x =
[[128 129 129 140 136 139 135 131]
 [136 117 113 113 103 101 113 126]
 [121 138 140 128 142 140 137 130]
 [121 138 138 134 143 144 138 128]
 [132 129 119 111 110 104 113 140]
 [135 115 119 130 116 118 130 111]
 [131 118 123 136 126 134 134 110]
 [133 119 120 115 112 109 115 135]
 [122 137 127 118 127 127 123 132]
 [137 112 113 127 110 119 124 112]]
Indices start at 0.
Which number is the entry just right of the smallest entry? 113
The entry in row 0 and column 1: 129
The entry at row 0, column 2 -> 129
Which number is the entry at row 2, column 0? 121
Which number is the entry at row 1, column 2? 113
The entry directly below 117: 138
The entry in the top-right corner is 131
The top-left entry -> 128
Which number is the top entry of the column that holds the smallest entry? 139
Which number is the entry in the bottom-right corner? 112
Which number is the largest entry? 144
Which number is the entry directly above 124? 123
The entry in row 1 and column 1: 117
Which number is the entry in row 1 and column 0? 136
The entry directly above the largest entry -> 140
The entry just left of 101 is 103
The entry in the bottom-left corner -> 137
The bottom entry of the column that holds the smallest entry -> 119
The entry directly above 103 -> 136
The smallest entry: 101

Questions about the matrix below. Rows and columns are numbered from 0.
1) Report the entry directly above 138.
2) Report the bottom entry of the column that holds the largest entry.
3) Report the entry in row 0 and column 1.
4) Report the entry directly below the smallest entry.
5) Report the entry directly below 129.
6) Report the entry directly below 125.
7) Report the minimum.
8) Report the entry at row 2, column 0.
[[136 110 109 109]
 [124 153 111 115]
 [143 142 118 125]
 [111 107 114 131]
 [117 135 118 123]
 [136 106 150 143]
 [138 120 105 104]
 [142 144 131 112]
 [106 111 155 149]
 [129 119 147 137]
 [117 146 130 111]
 [109 117 122 134]
 [141 136 121 101]
 [110 130 151 105]]
1) 136
2) 151
3) 110
4) 105
5) 117
6) 131
7) 101
8) 143

[[157 138  99 146 154 155 112 143 130]
 [123 136 133 113 128 135 112 135 142]]
Find the entry in the top-left corner.
157
The entry directly below 99 -> 133
Find the 3rd entry from the end, reading row by row.
112
The largest entry in the last row: 142
Find the entry just left of 143.
112
The top-right entry -> 130

m =
123  122  149  134  137  150  121  127   99
128  128  129  120  133  131  122  132  126
118  125  126  125  128  129  130  126  121
125  129  124  128  125  125  129  122  130
133  130  133  128  128  130  122  128  129
128  126  129  125  127  130  126  129  126
134  127  120  129  121  118  128  117  135
125  123  125  123  125  123  131  131  124
133  131  117  125  125  119  126  123  141
Counting starts at 0.
The entry directly below the largest entry? 131
The entry at row 0, column 2? 149
The top entry of the column that holds the smallest entry? 99
The bottom-left entry? 133
The entry in row 0 and column 1? 122
The entry just left of the largest entry? 137
The maximum? 150
The entry at row 2, column 1: 125
The entry in row 2 and column 0 -> 118
The entry in row 0 and column 0 -> 123
The bottom entry of the column that holds the largest entry? 119
The entry at row 1, column 0: 128
The entry directly below the smallest entry is 126
The entry at row 2, column 2? 126
The entry in row 1 and column 1 -> 128

Read these off the matrix that follows.
1) Give the top-left entry.
2) Give the bottom-left entry.
3) Give the third entry, reading row by row.
4) Give the entry directly below the largest entry.
5) Give the smallest entry.
6) Give the 3rd-last entry, reading row by row.
7) Give the entry directly above the largest entry.
8) Give the smallest entry in the first row.
[[149 138 128 137 117 135 139]
 [132 133 149 129 132 107 135]
 [131 139 105 133 132 143 138]
 [137 123 127 110 118 112 139]
 [112 134 142 124 124 106 120]
 [124 139 104 136 121 130 126]
 [150 118 116 122 118 132 138]
 [130 135 138 121 133 155 137]
 [137 113 147 128 125 115 122]
 [133 147 132 135 126 142 138]
 [127 111 103 118 135 128 128]]
1) 149
2) 127
3) 128
4) 115
5) 103
6) 135
7) 132
8) 117

a =
[[123 134 123 115 138 136]
 [133 119 140 123 146 154]
 [133 106 137 128 157 150]
 [131 126 140 109 128 151]]
Which number is the entry just right of 109?
A: 128
Which number is the entry in the top-left corner?
A: 123
Which number is the maximum?
A: 157
The largest entry in the last column -> 154
The second entry on the main diagonal: 119
Which number is the third entry on the diagonal from the top-right corner?
A: 128
Which number is the second smallest entry?
A: 109
Which number is the bottom-left entry?
A: 131
Which number is the entry in the top-right corner?
A: 136

Read these off the matrix that follows. Rows and columns are numbered from 0.
1) Read off the entry in row 0 and column 2.
2) Read off the entry in row 0 and column 0.
3) Read off the entry in the top-right corner.
4) Read off the minimum.
5) Read off the entry directly below the largest entry.
6) Read off the entry at row 1, column 0.
7) Read off the entry in row 2 and column 2.
8) Read off the entry just right of the largest entry.
[[147 142 143 108]
 [146 129 114 107]
 [144 116 113 139]
 [144 113 102 112]
 [110 143 141 118]
 [150 143 145 109]
 [147 127 123 125]
 [107 141 134 118]
 [134 142 141 106]
 [136 115 116 144]
 [110 144 145 139]]
1) 143
2) 147
3) 108
4) 102
5) 147
6) 146
7) 113
8) 143

M = [108 125 147 108 113 126 108 105 144 128]
The entry just left of 125: 108
The entry just right of 144: 128

(138, 148, 136, 117, 128, 153, 132, 154, 154, 113, 155, 137, 136)
Find the centre entry.
A: 132
Find the first entry.
A: 138
The entry just right of 148 is 136
Find the fourth entry from the end.
A: 113
Find the median entry.
A: 137
The 3rd entry from the right: 155

Read these off the table that follows.
1) Give the first entry in reading order.
2) Give the 3rd largest entry.
3) Give the third entry in reading order.
4) Give the entry just right of the largest entry.
5) Give the minimum.
6) Give the second smallest entry.
7) Give the last entry, reading row by row.
8) Give the largest entry in the last column.
[[130 131 135 108 152 145 133 115 135 132 131 133 124 131 132]
 [133 114 131 128 126 120 143 122 156 115 116 138 114 131 139]
 [125 132 121 120 120 124 116 136 109 121 132 113 138 132 117]
 [125 111 119 129 127 138 132 129 121 115 118 134 113 131 114]
 [130 117 124 137 128 146 141 122 139 134 119 138 115 136 115]
 [123 124 126 111 131 142 117 116 116 127 137 124 121 130 122]]
1) 130
2) 146
3) 135
4) 115
5) 108
6) 109
7) 122
8) 139

Questions about the row below.
1) What is the entry just left of the centre entry?
2) What is the entry just right of the centre entry?
array([124, 157, 131, 124, 129, 128, 144])
1) 131
2) 129
